Below is a small trained network, with its code and all its weights. Each question gives an input and a target symbol and asks what happens when units are switched off, that is, made to give their printed mean instead of their output.

import numpy as np


def w(rows, s, z=0):
    codes = np.array(rows[::2]) - 128.0
    scale = np.full(codes.shape[1], s)
    scale[-1] = z or s
    return codes * scale


def norm(h):
    return h / np.sqrt((h * h).mean(-1, keepdims=True) + 1e-5)


def f(y):
    return np.maximum(y, 0)


def softmax(a):
    e = np.exp(a - a.max(-1, keepdims=True))
    return e / e.sum(-1, keepdims=True)


def log_softmax(a):
    a = a - a.max(-1, keepdims=True)
    return a - np.log(np.exp(a).sum(-1, keepdims=True))


def net(x, mask):
    ids = ['αδεζθλπτφψ'.index(c) for c in x.split()]
    T = len(ids)
    res = E[ids] + P[:T]
    u = 0
    for l in range(2):
        r = norm(res)
        for j in range(2):
            rows = slice(2 * j, 2 * j + 2)
            q, k, v = (r @ M[l][rows].T for M in (Q, K, V))
            z = softmax(np.where(np.tri(T) > 0, q @ k.T / 2**0.5, -1e9)) @ v
            o = O[l][rows]
            res = res + np.where(mask[u + j], z, o[:, -1]) @ o[:, :-1]
        u += 2
        y = f(norm(res) @ A[l][:, :-1].T + A[l][:, -1])
        res = res + np.where(mask[u : u + 4], y, B[l][:, -1]) @ B[l][:, :-1]
        u += 4
    return log_softmax(norm(res)[-1] @ U[:, :-1].T + U[:, -1])


Q, K, V, O, A, B = {}, {}, {}, {}, {}, {}
E = w([
[103,197,91],'α',
[107,202,91],'δ',
[63,176,120],'ε',
[92,200,94],'ζ',
[102,197,91],'θ',
[169,219,93],'λ',
[120,90,97],'π',
[94,124,82],'τ',
[163,119,147],'φ',
[126,141,249],'ψ',
],0.02)
P = w([
[147,108,117],'0',
[134,81,114],'1',
[138,96,112],'2',
[152,110,110],'3',
[167,130,106],'4',
[186,142,106],'5',
[201,169,112],'6',
[229,191,117],'7',
[250,201,125],'8',
[253,215,83],'9',
],0.0063)
Q[0] = w([
[138,87,125],'0.h1',
[122,152,90],'0.h1',
[124,247,136],'0.h2',
[72,131,108],'0.h2',
],0.012)
K[0] = w([
[144,130,87],'0.h1',
[24,87,187],'0.h1',
[74,253,66],'0.h2',
[161,75,38],'0.h2',
],0.0065)
V[0] = w([
[53,83,101],'0.h1',
[38,182,132],'0.h1',
[115,111,135],'0.h2',
[59,140,1],'0.h2',
],0.0047)
O[0] = w([
[51,163,143,107],'0.h1',
[82,45,4,225],'0.h1',
[114,225,130,108],'0.h2',
[254,95,216,252],'0.h2',
],0.0031,0.0022)
A[0] = w([
[253,155,60,184],'0.n1',
[102,19,216,3],'0.n2',
[110,229,247,93],'0.n3',
[110,103,6,177],'0.n4',
],0.0071,0.0044)
B[0] = w([
[124,52,60,252],'0.n1',
[108,132,33,147],'0.n2',
[2,57,32,247],'0.n3',
[1,236,209,235],'0.n4',
],0.0065,0.0047)
Q[1] = w([
[250,147,104],'1.h1',
[24,230,34],'1.h1',
[173,117,145],'1.h2',
[130,113,158],'1.h2',
],0.022)
K[1] = w([
[240,152,122],'1.h1',
[45,163,10],'1.h1',
[120,120,73],'1.h2',
[51,105,95],'1.h2',
],0.014)
V[1] = w([
[213,244,83],'1.h1',
[164,116,17],'1.h1',
[83,93,114],'1.h2',
[89,109,10],'1.h2',
],0.011)
O[1] = w([
[129,190,188,7],'1.h1',
[187,141,100,46],'1.h1',
[224,69,123,253],'1.h2',
[250,195,48,198],'1.h2',
],0.011,0.0032)
A[1] = w([
[158,147,165,22],'1.n1',
[57,70,179,182],'1.n2',
[81,30,252,225],'1.n3',
[201,215,68,2],'1.n4',
],0.011,0.0053)
B[1] = w([
[110,204,165,128],'1.n1',
[177,72,161,236],'1.n2',
[135,24,254,255],'1.n3',
[90,51,144,199],'1.n4',
],0.014,0.0073)
U = w([
[178,170,140,61],'α',
[237,230,195,129],'δ',
[99,61,14,32],'ε',
[133,75,229,255],'ζ',
[161,169,135,87],'θ',
[168,143,124,66],'λ',
[219,45,21,55],'π',
[117,90,51,54],'τ',
[141,149,104,135],'φ',
[78,223,249,62],'ψ',
],0.014,0.0065)

Each question gives the input, a string of symbols that net reads in full, and the target symbol t.
The units are the heads (2 rows each of Q, K, V and O) and the neurons (one row each of A and B). Each row of codes is followed by its name. A weight is (code - 128) times the scale printed after its matrix; where a second scale follows, it is the last column's (O, A, B and U).
mask holds one flag per unit, layer by layer, with each layer's heads first. A switched-off unit (its flag False) gives its mean, the last column of its rows in O or B, instead of its output. The means were averaged over made-up inputs and are rounded, as every weight is.
A unit's drop is (log p(t) with every unit on - log p(t) with that unit switched off) / (log p(t) with every unit on - log p(t) with every unit switched off).
The circuit of an input: a set's keep is (log p(t) with only the set's units on - log p(t) with every unit switched off) / (log p(t) with every unit on - log p(t) with every unit switched off). Starting from all 12 units, units are removed one at a time, each time the one whose removal leaves the highest keep (on an exact tie, the one counted first), for as long as the keep stays at least 0.8.
circuit, biggest first: the units of the circuit, biggest drop first
top k neurons: the k neurons with the biggest drops, biggest first
k most important neurons of layer l: the k neurons of layer l with the biggest drops, biggest first
heads that matter: for each layer, one digit per head in row order, 1 if its drop is at least 0.15 and else 0, layers parted by /
input ε δ δ φ τ φ π ψ θ, target ψ: top 2 neurons -> (0.n4; 0.n3)
input δ θ φ ψ θ ε ψ τ ψ δ, target ψ: heads that matter -> 00 / 11
input π θ δ π, target π: circuit, biggest first -> (1.h2)
input ψ π λ ψ ψ ψ ε τ π ε, target ε: top 2 neurons -> (0.n3; 1.n3)
input ε ψ δ, target ψ: 2 most important neurons of layer 1 -> (1.n3; 1.n2)
input φ ε τ α ψ ψ φ δ δ, target δ: top 2 neurons -> (0.n4; 0.n3)
input φ τ τ θ π, target ε: heads that matter -> 10 / 01
input ψ δ ε ψ δ ψ ψ ψ ζ, target ψ: top 2 neurons -> (0.n3; 1.n3)
input τ ε ψ π ψ θ, target ψ: top 2 neurons -> (0.n4; 0.n1)
input ε τ φ α ψ ε ε τ π, target ε: circuit, biggest first -> (1.n3; 1.n2)
input ψ ψ ε ε ψ ψ ψ α, target ψ: heads that matter -> 00 / 11
input π π α, target π: 2 most important neurons of layer 1 -> (1.n3; 1.n4)
input τ φ τ λ ε τ ζ π δ, target π: heads that matter -> 01 / 00
input θ ε α ψ π τ π δ, target π: top 4 neurons -> (0.n3; 1.n3; 1.n4; 0.n2)
input α α φ ψ τ τ τ ψ ε θ, target ε: top 2 neurons -> (0.n3; 1.n3)
input τ ε δ ε τ, target ε: most important neuron of layer 0 -> (0.n4)
input δ α τ ε, target ε: top 2 neurons -> (1.n3; 0.n4)
input ψ ψ θ ψ ε ε ε π ζ, target π: top 2 neurons -> (0.n3; 1.n3)
input ψ φ ψ ε ε δ, target ε: heads that matter -> 11 / 00
input ε τ α λ ψ ψ ε φ, target π: 2 most important neurons of layer 0 -> (0.n1; 0.n4)
input δ ψ ε ψ λ τ θ α λ λ, target δ: top neuron -> (0.n3)
input ψ ψ ψ π ψ ψ ε θ δ δ, target δ: top 3 neurons -> (0.n3; 1.n3; 0.n1)
input ψ ψ ψ φ ψ ψ ε α, target ε: top 4 neurons -> (0.n3; 1.n3; 1.n4; 0.n4)
input α ψ ε ψ α, target ψ: circuit, biggest first -> (1.h1; 0.n3; 1.n3; 1.h2)
input ψ τ ψ φ ζ π λ ψ ε δ, target ε: 2 most important neurons of layer 0 -> (0.n3; 0.n1)
input θ ε ε ψ δ ψ τ ψ ζ, target ψ: 2 most important neurons of layer 0 -> (0.n3; 0.n4)
input τ λ ε α λ ε δ π, target π: heads that matter -> 00 / 00
input ε ζ τ, target ε: heads that matter -> 00 / 01
